Below is a small trained network, with its code and all its weights. Each question gives an input and a class and asks what happens when units are switched off, that is, made to give their printed mean instead of their output.

import numpy as np


def w(rows, s, z=0):
    codes = np.array(rows[::2]) - 128.0
    scale = np.full(codes.shape[1], s)
    scale[-1] = z or s
    return codes * scale


def f(y):
    return np.maximum(y, 0)


def log_softmax(a):
    a = a - a.max(-1, keepdims=True)
    return a - np.log(np.exp(a).sum(-1, keepdims=True))


def net(x, mask):
    res = np.array(x, float).reshape(1, 8) / 4 @ E
    y = f(res @ A[0][:, :-1].T + A[0][:, -1])
    res = res + np.where(mask, y, B[0][:, -1]) @ B[0][:, :-1]
    return log_softmax(res[-1] @ U[:, :-1].T + U[:, -1])


A, B = {}, {}
E = w([
[143,141,94,140,130,139,118,146,126,101],'x0',
[33,253,78,229,36,177,130,55,233,91],'x1',
[140,45,193,181,235,192,240,130,152,50],'x2',
[45,176,86,120,82,228,219,221,19,176],'x3',
[162,155,62,142,152,102,135,133,132,111],'x4',
[128,127,128,127,120,112,137,129,129,133],'x5',
[149,120,127,139,106,94,150,122,124,108],'x6',
[138,120,119,134,129,112,138,133,133,130],'x7',
],0.0058)
A[0] = w([
[117,168,93,87,72,103,29,144,116,225,130],'neuron 1',
[194,102,132,87,191,118,82,168,53,166,102],'neuron 2',
[72,154,124,178,86,150,146,82,193,112,22],'neuron 3',
[131,88,118,167,209,168,236,147,166,68,89],'neuron 4',
[112,164,124,152,108,169,119,76,138,102,35],'neuron 5',
[89,79,214,147,145,167,185,81,113,68,110],'neuron 6',
[59,184,118,189,99,123,128,102,194,143,44],'neuron 7',
[74,160,110,119,85,190,255,215,41,145,129],'neuron 8',
[148,90,183,62,176,88,132,176,87,122,48],'neuron 9',
[106,137,143,192,104,137,170,93,180,100,3],'neuron 10',
[171,99,179,151,141,71,27,87,184,41,55],'neuron 11',
],0.0076,0.0046)
B[0] = w([
[87,124,119,64,143,46,70,13,132,65,212],'neuron 1',
[66,43,95,238,65,138,135,176,118,153,208],'neuron 2',
[129,72,145,175,185,126,185,192,45,170,177],'neuron 3',
[28,107,67,21,128,58,42,34,93,88,207],'neuron 4',
[137,90,77,151,133,153,193,234,89,205,154],'neuron 5',
[58,141,12,73,25,60,53,81,172,67,188],'neuron 6',
[113,46,126,166,62,145,187,159,30,187,188],'neuron 7',
[209,175,222,106,221,231,81,79,243,114,254],'neuron 8',
[146,96,155,215,102,166,121,169,61,163,193],'neuron 9',
[167,36,151,108,140,176,66,158,1,145,155],'neuron 10',
[255,200,196,135,192,231,137,100,183,216,195],'neuron 11',
],0.0061,0.0095)
U = w([
[58,133,75,49,92,51,91,62,124,83,140],'0',
[195,191,193,151,189,199,156,147,255,186,105],'1',
[82,69,130,226,84,140,216,234,21,207,4],'2',
[103,142,130,144,137,103,138,130,170,125,219],'3',
[111,155,119,171,107,103,112,143,173,87,216],'4',
[100,162,126,192,105,118,108,133,172,87,163],'5',
],0.0058,0.0041)

Each question gives the input, the list of numbers given to net, and the class t.
The units are the neurons (one row each of A and B). Each row of codes is followed by its name. A weight is (code - 128) times the scale printed after its matrix; where a second scale follows, it is the last column's (A, B and U).
mask holds one flag per neuron, in row order. A switched-off neuron (its flag False) gives its mean, the last column of its row in B, instead of its output. The means were averaged over made-up inputs and are rounded, as every weight is.
A unit's drop is (log p(t) with every unit on - log p(t) with that unit switched off) / (log p(t) with every unit on - log p(t) with every unit switched off).
The circuit of an input: a set's keep is (log p(t) with only the set's units on - log p(t) with every unit switched off) / (log p(t) with every unit on - log p(t) with every unit switched off). Starting from all 11 units, units are removed one at a time, each time the one whose removal leaves the highest keep (on an exact tie, the one counted first), for as long as the keep stays at least 0.8.
circuit, biggest first: the units of the circuit, biggest drop first
top k neurons: the k neurons with the biggest drops, biggest first
drop when u is switched off: that unit's drop, to one decimal
input [7,-4,8,8,2,6,2,8], class 0: circuit, biggest first => (neuron 4)
input [3,0,6,0,-1,5,5,-8], class 0: circuit, biggest first => (neuron 4; neuron 6)
input [2,-8,-3,-7,7,-1,0,2], class 2: circuit, biggest first => (neuron 2; neuron 9)
input [-1,0,7,4,-3,-2,2,-6], class 0: circuit, biggest first => (neuron 4; neuron 6)
input [-6,7,-4,3,-5,-3,4,3], class 2: circuit, biggest first => (neuron 7; neuron 3)
input [-8,-7,-5,-8,2,2,3,-3], class 1: top 2 neurons => (neuron 11; neuron 4)
input [3,1,7,-6,0,-3,0,4], class 0: top 3 neurons => (neuron 4; neuron 6; neuron 8)
input [4,-1,-7,8,-3,-2,8,4], class 1: top 3 neurons => (neuron 8; neuron 4; neuron 6)
input [4,-7,3,7,5,-8,5,2], class 1: top 2 neurons => (neuron 8; neuron 7)
input [-4,8,-5,3,-5,0,1,0], class 2: top 2 neurons => (neuron 7; neuron 3)
input [-3,-8,6,-4,3,-3,-6,-4], class 2: top 3 neurons => (neuron 9; neuron 2; neuron 8)
input [4,8,-1,-8,7,4,-8,-2], class 1: top 2 neurons => (neuron 11; neuron 2)
input [-3,-6,-5,1,-4,2,2,4], class 2: top 2 neurons => (neuron 2; neuron 4)
input [-4,-7,-6,-2,-2,-3,0,-5], class 2: circuit, biggest first => (neuron 2)
input [6,-4,6,8,5,-8,-5,1], class 1: top 2 neurons => (neuron 8; neuron 1)
input [-6,-3,-1,-7,-6,3,-7,-5], class 1: top 2 neurons => (neuron 11; neuron 4)
input [7,-8,-2,-8,7,6,-6,7], class 1: top 3 neurons => (neuron 11; neuron 7; neuron 4)
input [-8,6,8,2,0,2,1,-4], class 0: top 2 neurons => (neuron 4; neuron 6)
input [-5,4,-4,-6,2,-4,-6,4], class 1: top 3 neurons => (neuron 11; neuron 4; neuron 6)
input [-2,-4,-2,-8,-2,-1,6,-7], class 1: circuit, biggest first => (neuron 11)
input [7,-8,-4,1,-4,2,8,-1], class 2: top 2 neurons => (neuron 2; neuron 9)
input [3,7,7,-1,-4,-4,4,-4], class 0: drop when neuron 2 is switched off => 0.2
input [-8,-3,8,-4,0,0,7,1], class 0: drop when neuron 4 is switched off => 0.5
input [1,-3,6,-6,-1,3,-6,1], class 0: drop when neuron 6 is switched off => 0.9
input [6,6,8,-7,6,-5,8,-1], class 0: drop when neuron 10 is switched off => 0.1
